Below is a small trained network, with its code and all its weights. Each question gives an input and a class and asks what happens when units are switched off, that is, made to give their printed mean instead of their output.

import numpy as np


def w(rows, s, z=0):
    codes = np.array(rows[::2]) - 128.0
    scale = np.full(codes.shape[1], s)
    scale[-1] = z or s
    return codes * scale


def f(y):
    return np.maximum(y, 0)


def log_softmax(a):
    a = a - a.max(-1, keepdims=True)
    return a - np.log(np.exp(a).sum(-1, keepdims=True))


def net(x, mask):
    res = np.array(x, float).reshape(1, 5) / 4 @ E
    y = f(res @ A[0][:, :-1].T + A[0][:, -1])
    res = res + np.where(mask, y, B[0][:, -1]) @ B[0][:, :-1]
    return log_softmax(res[-1] @ U[:, :-1].T + U[:, -1])


A, B = {}, {}
E = w([
[186,133,215,86,50],'x0',
[208,170,25,39,117],'x1',
[61,47,121,81,59],'x2',
[207,11,144,94,142],'x3',
[60,124,254,43,185],'x4',
],0.0075)
A[0] = w([
[102,76,115,149,96,203],'N0',
[133,149,54,111,113,116],'N1',
[107,100,110,124,107,152],'N2',
[102,122,91,97,119,74],'N3',
[131,185,155,106,150,101],'N4',
[139,152,136,88,104,100],'N5',
[135,92,98,97,130,128],'N6',
[88,199,124,108,253,130],'N7',
[129,131,110,151,95,238],'N8',
[182,51,102,111,144,106],'N9',
[123,138,162,141,183,1],'N10',
[93,66,230,152,115,112],'N11',
[187,205,111,229,115,65],'N12',
[162,205,208,77,114,215],'N13',
[212,42,130,74,157,79],'N14',
[128,158,167,77,76,105],'N15',
[90,91,94,94,104,87],'N16',
],0.018,0.003)
B[0] = w([
[92,139,119,170,175,192],'N0',
[74,155,39,134,99,206],'N1',
[98,124,113,116,147,168],'N2',
[102,139,90,97,122,165],'N3',
[162,110,149,107,77,170],'N4',
[147,111,92,99,152,167],'N5',
[134,132,127,105,166,177],'N6',
[139,224,168,52,72,221],'N7',
[122,118,87,173,146,180],'N8',
[173,182,99,103,206,211],'N9',
[136,150,172,149,85,164],'N10',
[23,81,207,167,164,248],'N11',
[206,151,138,253,105,224],'N12',
[175,14,136,77,84,225],'N13',
[210,130,183,113,234,238],'N14',
[151,56,69,97,129,193],'N15',
[92,136,72,88,136,187],'N16',
],0.029,0.013)
U = w([
[105,78,188,123,121,4],'0',
[65,136,51,145,144,81],'1',
[130,193,152,76,115,91],'2',
[25,107,161,153,199,161],'3',
[166,143,147,101,255,183],'4',
[145,33,94,92,132,137],'5',
[167,131,104,222,123,163],'6',
],0.0087,0.0033)

Each question gives the input, the list of numbers given to net, and the class t.
The units are the neurons (one row each of A and B). Each row of codes is followed by its name. A weight is (code - 128) times the scale printed after its matrix; where a second scale follows, it is the last column's (A, B and U).
mask holds one flag per neuron, in row order. A switched-off neuron (its flag False) gives its mean, the last column of its row in B, instead of its output. The means were averaged over made-up inputs and are rounded, as every weight is.
A unit's drop is (log p(t) with every unit on - log p(t) with that unit switched off) / (log p(t) with every unit on - log p(t) with every unit switched off).
The circuit of an input: a set's keep is (log p(t) with only the set's units on - log p(t) with every unit switched off) / (log p(t) with every unit on - log p(t) with every unit switched off). Starting from the 12 units with the biggest drops (on a tie, the unit counted first), units are removed one at a time, each time the one whose removal leaves the highest keep (on an exact tie, the one counted first), for as long as the keep stays at least 0.8.
circuit, biggest first: the units of the circuit, biggest drop first
top k neurons: the k neurons with the biggest drops, biggest first
drop when u is switched off: that unit's drop, to one decimal
input [-5,1,-8,-7,8], class 2: circuit, biggest first => [N7]
input [8,-8,-6,0,0], class 0: circuit, biggest first => [N11 N13]
input [4,-8,-5,5,5], class 0: top 3 neurons => [N13 N10 N0]
input [8,-3,2,1,2], class 5: top 3 neurons => [N13 N15 N7]
input [-6,6,2,-8,-5], class 1: top 3 neurons => [N1 N14 N3]
input [-7,-7,-1,0,2], class 3: top 2 neurons => [N11 N13]
input [-1,0,-3,5,8], class 0: top 3 neurons => [N11 N13 N10]
input [4,-8,-5,-1,-2], class 6: top 2 neurons => [N12 N7]
input [4,6,-5,4,6], class 5: top 2 neurons => [N13 N15]
input [-4,2,2,0,-7], class 1: top 2 neurons => [N1 N14]
input [7,-6,7,3,-2], class 3: drop when N11 is switched off => 0.2
input [1,3,1,-8,7], class 5: drop when N15 is switched off => 0.3
input [5,-6,2,1,5], class 3: drop when N3 is switched off => 0.0
input [-8,-6,-1,2,5], class 3: top 2 neurons => [N11 N13]
input [-7,2,-4,-1,-5], class 6: circuit, biggest first => [N12]
